Below are the code and all the weights of a small trained network. Each question names an input and a class and asks about switching units off, where a switched-off unit gives its printed mean instead of its output.

import numpy as np


def w(rows, s, z=0):
    codes = np.array(rows[::2]) - 128.0
    scale = np.full(codes.shape[1], s)
    scale[-1] = z or s
    return codes * scale


def f(y):
    return y / 2 * (1 + np.tanh(0.7978845608 * (y + 0.044715 * y**3)))


def log_softmax(a):
    a = a - a.max(-1, keepdims=True)
    return a - np.log(np.exp(a).sum(-1, keepdims=True))


def net(x, mask):
    res = np.array(x, float).reshape(1, 6) / 4 @ E
    y = f(res @ A[0][:, :-1].T + A[0][:, -1])
    res = res + np.where(mask, y, B[0][:, -1]) @ B[0][:, :-1]
    return log_softmax(res[-1] @ U[:, :-1].T + U[:, -1])


A, B = {}, {}
E = w([
[77,182,251],'x0',
[127,128,128],'x1',
[128,128,129],'x2',
[150,79,191],'x3',
[128,129,128],'x4',
[198,187,149],'x5',
],0.015)
A[0] = w([
[172,90,78,237],'neuron 1',
[140,18,165,130],'neuron 2',
[230,92,136,98],'neuron 3',
[239,196,142,234],'neuron 4',
[124,169,112,145],'neuron 5',
[116,107,59,205],'neuron 6',
[215,162,31,2],'neuron 7',
[92,216,252,80],'neuron 8',
[67,96,124,221],'neuron 9',
[139,61,39,152],'neuron 10',
[60,152,138,97],'neuron 11',
[179,182,162,125],'neuron 12',
[118,155,120,86],'neuron 13',
[125,71,104,103],'neuron 14',
[77,191,203,179],'neuron 15',
[72,164,174,230],'neuron 16',
[139,187,128,119],'neuron 17',
[202,78,159,130],'neuron 18',
[253,200,138,236],'neuron 19',
[243,117,85,96],'neuron 20',
[39,182,147,102],'neuron 21',
[200,157,120,157],'neuron 22',
[207,61,90,227],'neuron 23',
[127,166,235,103],'neuron 24',
],0.014,0.0075)
B[0] = w([
[64,55,20,205],'neuron 1',
[129,26,179,177],'neuron 2',
[38,64,141,171],'neuron 3',
[79,144,58,219],'neuron 4',
[119,212,115,146],'neuron 5',
[255,136,79,196],'neuron 6',
[83,175,50,196],'neuron 7',
[252,135,111,255],'neuron 8',
[183,96,204,177],'neuron 9',
[200,130,61,216],'neuron 10',
[38,212,231,159],'neuron 11',
[145,123,59,172],'neuron 12',
[99,127,136,128],'neuron 13',
[141,80,97,154],'neuron 14',
[225,208,152,230],'neuron 15',
[195,171,178,211],'neuron 16',
[134,182,71,152],'neuron 17',
[33,40,114,166],'neuron 18',
[69,162,88,226],'neuron 19',
[94,152,149,195],'neuron 20',
[83,195,184,183],'neuron 21',
[47,130,117,172],'neuron 22',
[53,48,58,214],'neuron 23',
[246,100,97,223],'neuron 24',
],0.0088,0.019)
U = w([
[228,118,88,254],'0',
[161,38,126,43],'1',
[135,205,247,194],'2',
[195,101,253,68],'3',
[101,165,86,72],'4',
[64,97,124,130],'5',
[172,223,116,27],'6',
],0.013,0.0089)

Each question gives the input, the list of numbers given to net, and the class t.
The units are the neurons (one row each of A and B). Each row of codes is followed by its name. A weight is (code - 128) times the scale printed after its matrix; where a second scale follows, it is the last column's (A, B and U).
mask holds one flag per neuron, in row order. A switched-off neuron (its flag False) gives its mean, the last column of its row in B, instead of its output. The means were averaged over made-up inputs and are rounded, as every weight is.
A unit's drop is (log p(t) with every unit on - log p(t) with that unit switched off) / (log p(t) with every unit on - log p(t) with every unit switched off).
most important unit: the unit with the biggest drop
top k neurons: the k neurons with the biggest drops, biggest first
drop of u: that unit's drop, to one decimal
input [-8,2,2,5,4,0], class 1: top 2 neurons	neuron 10; neuron 6
input [5,0,-5,-2,-3,7], class 6: most important unit	neuron 19
input [0,3,3,2,-2,-3], class 1: top 2 neurons	neuron 15; neuron 8
input [-7,0,7,-2,-4,1], class 4: top 3 neurons	neuron 8; neuron 7; neuron 24
input [4,-8,-3,0,-8,-8], class 2: top 2 neurons	neuron 11; neuron 21
input [-1,0,-8,-4,6,1], class 4: top 3 neurons	neuron 8; neuron 24; neuron 15
input [8,-7,-3,-2,7,0], class 2: top 3 neurons	neuron 11; neuron 21; neuron 10
input [-6,-7,-7,0,1,3], class 4: drop of neuron 10	0.1
input [3,-4,3,0,7,1], class 6: drop of neuron 23	0.3
input [-8,-5,4,2,7,-3], class 1: drop of neuron 23	0.2
